Here is a tiny trained network, its code and every weight. The questions are about switching its units off for an input and a class, where a switched-off unit gives its printed mean instead of its output.

import numpy as np


def w(rows, s, z=0):
    codes = np.array(rows[::2]) - 128.0
    scale = np.full(codes.shape[1], s)
    scale[-1] = z or s
    return codes * scale


def f(y):
    return np.maximum(y, 0)


def log_softmax(a):
    a = a - a.max(-1, keepdims=True)
    return a - np.log(np.exp(a).sum(-1, keepdims=True))


def net(x, mask):
    res = np.array(x, float).reshape(1, 6) / 4 @ E
    y = f(res @ A[0][:, :-1].T + A[0][:, -1])
    res = res + np.where(mask, y, B[0][:, -1]) @ B[0][:, :-1]
    return log_softmax(res[-1] @ U[:, :-1].T + U[:, -1])


A, B = {}, {}
E = w([
[193,36,111,213,203,138,127,2,201],'x0',
[141,145,30,58,163,48,120,97,154],'x1',
[70,138,190,87,167,118,165,118,136],'x2',
[155,156,75,90,145,80,107,101,145],'x3',
[59,168,38,118,97,166,135,51,22],'x4',
[142,74,117,99,249,58,25,110,16],'x5',
],0.0081)
A[0] = w([
[136,93,118,151,184,172,127,50,123,202],'N0',
[112,134,144,125,101,95,125,150,78,111],'N1',
[149,162,147,95,123,112,119,218,136,209],'N2',
[96,123,128,101,92,117,121,109,76,108],'N3',
[102,129,128,109,84,116,113,184,186,36],'N4',
[133,156,116,137,154,142,127,101,50,108],'N5',
[118,160,119,134,76,123,156,112,144,1],'N6',
[138,111,134,155,113,154,146,83,247,97],'N7',
[95,176,96,120,61,180,169,67,157,132],'N8',
],0.015,0.0047)
B[0] = w([
[116,107,204,145,76,63,114,166,168,241],'N0',
[112,124,78,134,219,176,121,132,158,177],'N1',
[109,60,162,143,89,49,111,83,90,220],'N2',
[169,154,96,125,153,191,121,95,100,182],'N3',
[152,122,112,171,130,98,146,102,191,182],'N4',
[92,92,111,106,113,172,162,146,52,193],'N5',
[111,11,126,136,204,95,46,117,69,171],'N6',
[156,254,36,87,138,232,165,140,143,249],'N7',
[139,69,224,148,120,43,99,147,135,235],'N8',
],0.0087,0.014)
U = w([
[156,59,188,148,67,14,137,148,245,224],'0',
[84,3,150,115,111,41,71,124,85,194],'1',
[92,207,12,55,151,251,194,132,63,2],'2',
],0.0058,0.00098)

Each question gives the input, the list of numbers given to net, and the class t.
The units are the neurons (one row each of A and B). Each row of codes is followed by its name. A weight is (code - 128) times the scale printed after its matrix; where a second scale follows, it is the last column's (A, B and U).
mask holds one flag per neuron, in row order. A switched-off neuron (its flag False) gives its mean, the last column of its row in B, instead of its output. The means were averaged over made-up inputs and are rounded, as every weight is.
A unit's drop is (log p(t) with every unit on - log p(t) with that unit switched off) / (log p(t) with every unit on - log p(t) with every unit switched off).
The circuit of an input: a set's keep is (log p(t) with only the set's units on - log p(t) with every unit switched off) / (log p(t) with every unit on - log p(t) with every unit switched off). Starting from all 9 units, units are removed one at a time, each time the one whose removal leaves the highest keep (on an exact tie, the one counted first), for as long as the keep stays at least 0.8.
circuit, biggest first: the units of the circuit, biggest drop first
top k neurons: the k neurons with the biggest drops, biggest first
drop when u is switched off: that unit's drop, to one decimal
input [-8,-4,4,5,5,-7], class 1: circuit, biggest first => (N6)
input [0,-3,3,-6,7,8], class 2: top 3 neurons => (N8; N3; N2)
input [6,-3,-8,-3,-3,-1], class 2: top 2 neurons => (N7; N8)
input [-8,-8,-1,0,7,-1], class 1: top 2 neurons => (N7; N8)
input [7,6,4,5,7,-3], class 0: top 2 neurons => (N0; N8)
input [-2,2,7,7,8,-3], class 1: top 2 neurons => (N8; N7)
input [4,6,0,4,7,-5], class 0: top 3 neurons => (N8; N0; N2)
input [0,8,8,-8,5,7], class 2: top 3 neurons => (N8; N2; N3)
input [-3,8,-2,-8,3,3], class 2: top 2 neurons => (N8; N0)
input [-5,0,-1,4,3,-7], class 1: top 2 neurons => (N6; N0)
input [3,-1,4,-2,0,-1], class 2: top 3 neurons => (N8; N2; N7)
input [1,0,5,-2,-7,-3], class 2: top 3 neurons => (N7; N8; N0)
input [-6,-4,-7,2,1,-5], class 1: top 2 neurons => (N6; N0)
input [1,-7,-8,4,-5,-5], class 2: circuit, biggest first => (N7)
input [6,6,1,8,-5,-3], class 2: drop when N7 is switched off => 0.7
input [-5,7,3,-5,4,-3], class 1: drop when N7 is switched off => 0.1
input [6,6,4,7,-7,-5], class 2: drop when N7 is switched off => 0.7
